Below is a small trained network, with its code and all its weights. Each question gives an input and a target symbol and asks what happens when units are switched off, that is, made to give their printed mean instead of their output.

import numpy as np


def w(rows, s, z=0):
    codes = np.array(rows[::2]) - 128.0
    scale = np.full(codes.shape[1], s)
    scale[-1] = z or s
    return codes * scale


def norm(h):
    return h / np.sqrt((h * h).mean(-1, keepdims=True) + 1e-5)


def f(y):
    return y / 2 * (1 + np.tanh(0.7978845608 * (y + 0.044715 * y**3)))


def softmax(a):
    e = np.exp(a - a.max(-1, keepdims=True))
    return e / e.sum(-1, keepdims=True)


def log_softmax(a):
    a = a - a.max(-1, keepdims=True)
    return a - np.log(np.exp(a).sum(-1, keepdims=True))


def net(x, mask):
    ids = ['βγζθμω'.index(c) for c in x.split()]
    T = len(ids)
    res = E[ids] + P[:T]
    r = norm(res)
    for j in range(3):
        rows = slice(3 * j, 3 * j + 3)
        q, k, v = (r @ M[0][rows].T for M in (Q, K, V))
        z = softmax(np.where(np.tri(T) > 0, q @ k.T / 3**0.5, -1e9)) @ v
        o = O[0][rows]
        res = res + np.where(mask[j], z, o[:, -1]) @ o[:, :-1]
    y = f(norm(res) @ A[0][:, :-1].T + A[0][:, -1])
    res = res + np.where(mask[3:19], y, B[0][:, -1]) @ B[0][:, :-1]
    return log_softmax(norm(res)[-1] @ U[:, :-1].T + U[:, -1])


Q, K, V, O, A, B = {}, {}, {}, {}, {}, {}
E = w([
[190,132,114,127],'β',
[171,139,101,114],'γ',
[113,29,168,247],'ζ',
[67,181,31,101],'θ',
[200,158,96,121],'μ',
[122,179,128,70],'ω',
],0.015)
P = w([
[119,127,130,152],'0',
[120,140,132,160],'1',
[140,105,51,96],'2',
[74,160,143,107],'3',
[138,155,128,177],'4',
[139,80,36,68],'5',
[74,154,144,109],'6',
[142,164,132,193],'7',
[137,58,24,41],'8',
[74,153,139,104],'9',
[136,175,146,211],'10',
[91,73,10,120],'11',
[84,156,136,92],'12',
],0.014)
Q[0] = w([
[158,78,84,170],'head 0',
[183,101,107,137],'head 0',
[135,152,109,4],'head 0',
[100,125,105,116],'head 1',
[84,171,218,137],'head 1',
[140,184,169,100],'head 1',
[136,81,120,133],'head 2',
[162,4,134,222],'head 2',
[134,81,108,58],'head 2',
],0.023)
K[0] = w([
[127,84,48,149],'head 0',
[151,90,119,143],'head 0',
[146,175,149,227],'head 0',
[131,126,156,162],'head 1',
[110,194,73,162],'head 1',
[169,158,89,127],'head 1',
[120,4,152,102],'head 2',
[154,62,110,14],'head 2',
[171,91,132,154],'head 2',
],0.019)
V[0] = w([
[156,195,89,129],'head 0',
[85,196,184,90],'head 0',
[157,185,252,155],'head 0',
[118,125,91,209],'head 1',
[117,148,130,186],'head 1',
[201,158,129,65],'head 1',
[149,164,193,159],'head 2',
[41,144,67,205],'head 2',
[165,174,77,176],'head 2',
],0.011)
O[0] = w([
[155,144,136,136,237],'head 0',
[169,135,81,154,49],'head 0',
[149,117,210,255,101],'head 0',
[163,88,114,102,174],'head 1',
[164,98,109,133,140],'head 1',
[131,208,100,90,185],'head 1',
[69,117,82,135,129],'head 2',
[173,30,50,39,134],'head 2',
[111,117,151,76,254],'head 2',
],0.0086,0.0072)
A[0] = w([
[214,144,197,51,159],'neuron 0',
[210,124,100,139,85],'neuron 1',
[122,105,139,22,36],'neuron 2',
[88,126,228,105,254],'neuron 3',
[140,86,102,222,230],'neuron 4',
[142,187,134,197,162],'neuron 5',
[201,132,200,98,134],'neuron 6',
[250,161,173,159,111],'neuron 7',
[44,96,244,194,121],'neuron 8',
[154,129,110,72,95],'neuron 9',
[149,115,168,221,188],'neuron 10',
[178,180,76,223,160],'neuron 11',
[231,98,10,102,235],'neuron 12',
[213,71,115,77,70],'neuron 13',
[116,179,25,84,104],'neuron 14',
[110,146,165,166,136],'neuron 15',
],0.011,0.0037)
B[0] = w([
[112,102,136,80,221],'neuron 0',
[138,201,123,111,140],'neuron 1',
[148,113,164,190,189],'neuron 2',
[111,118,66,162,182],'neuron 3',
[194,173,138,102,136],'neuron 4',
[129,124,93,191,162],'neuron 5',
[120,102,132,90,162],'neuron 6',
[102,168,105,68,168],'neuron 7',
[50,100,156,210,146],'neuron 8',
[162,108,135,190,173],'neuron 9',
[128,129,233,156,136],'neuron 10',
[185,145,143,221,156],'neuron 11',
[135,162,65,213,254],'neuron 12',
[87,116,70,132,171],'neuron 13',
[135,76,254,154,226],'neuron 14',
[117,83,120,164,133],'neuron 15',
],0.0086)
U = w([
[46,193,114,144,97],'β',
[160,92,215,77,110],'γ',
[203,55,220,196,6],'ζ',
[200,73,61,146,213],'θ',
[154,191,97,56,173],'μ',
[189,192,133,247,75],'ω',
],0.012,0.0022)

Each question gives the input, a string of symbols that net reads in full, and the target symbol t.
The units are the heads (3 rows each of Q, K, V and O) and the neurons (one row each of A and B). Each row of codes is followed by its name. A weight is (code - 128) times the scale printed after its matrix; where a second scale follows, it is the last column's (O, A, B and U).
mask holds one flag per unit, heads first, then neurons. A switched-off unit (its flag False) gives its mean, the last column of its rows in O or B, instead of its output. The means were averaged over made-up inputs and are rounded, as every weight is.
A unit's drop is (log p(t) with every unit on - log p(t) with that unit switched off) / (log p(t) with every unit on - log p(t) with every unit switched off).
The circuit of an input: a set's keep is (log p(t) with only the set's units on - log p(t) with every unit switched off) / (log p(t) with every unit on - log p(t) with every unit switched off). Starting from the 12 units with the biggest drops (on a tie, the unit counted first), units are removed one at a time, each time the one whose removal leaves the highest keep (on an exact tie, the one counted first), for as long as the keep stays at least 0.8.
units of the circuit, in order: the units of the circuit, biggest drop first
k most important neurons: the k neurons with the biggest drops, biggest first
heads that matter: for each layer, one digit per head in row order, 1 if its drop is at least 0.15 and else 0, layers parted by /
input θ γ ω θ ω β β ζ γ μ, target ζ: heads that matter	001
input ω ω θ γ, target ω: heads that matter	100
input β ω γ μ β γ ω μ β ω θ γ, target ζ: units of the circuit, in order	(neuron 14; head 2)
input ζ β ω θ β ω ω γ ζ μ, target γ: heads that matter	001
input β γ θ ω θ ω θ ω β β β γ γ, target β: heads that matter	110
input θ ω β ω γ ω, target γ: heads that matter	010
input β ζ ζ ω, target ζ: units of the circuit, in order	(neuron 14; head 2; head 0)
input β ω ω γ ω γ γ μ, target μ: units of the circuit, in order	(head 0)
input ζ ζ θ ω γ ω ω γ ω ζ γ γ β, target γ: 2 most important neurons	(neuron 12; neuron 2)
input β ζ ω ζ ω β β γ γ θ, target ζ: units of the circuit, in order	(neuron 14; head 0; head 1)
input β γ μ γ γ θ, target β: units of the circuit, in order	(head 2; neuron 14; neuron 0; head 0)
input β θ β ζ θ ω ζ ζ θ β γ β γ, target γ: heads that matter	011
input μ μ β γ θ θ, target β: heads that matter	111
input γ γ θ μ γ β θ γ, target θ: heads that matter	101
input β γ ζ γ, target γ: heads that matter	000
input μ ω β, target μ: units of the circuit, in order	(head 2; neuron 0; neuron 7)
input β γ θ β γ θ ω ζ, target θ: heads that matter	101
input γ β θ γ μ β μ, target μ: 2 most important neurons	(neuron 14; neuron 12)
input β γ μ ζ γ β μ μ θ ω γ ω θ, target γ: 2 most important neurons	(neuron 14; neuron 12)
input ω β ω β ω ζ θ, target ω: most important neuron	(neuron 11)
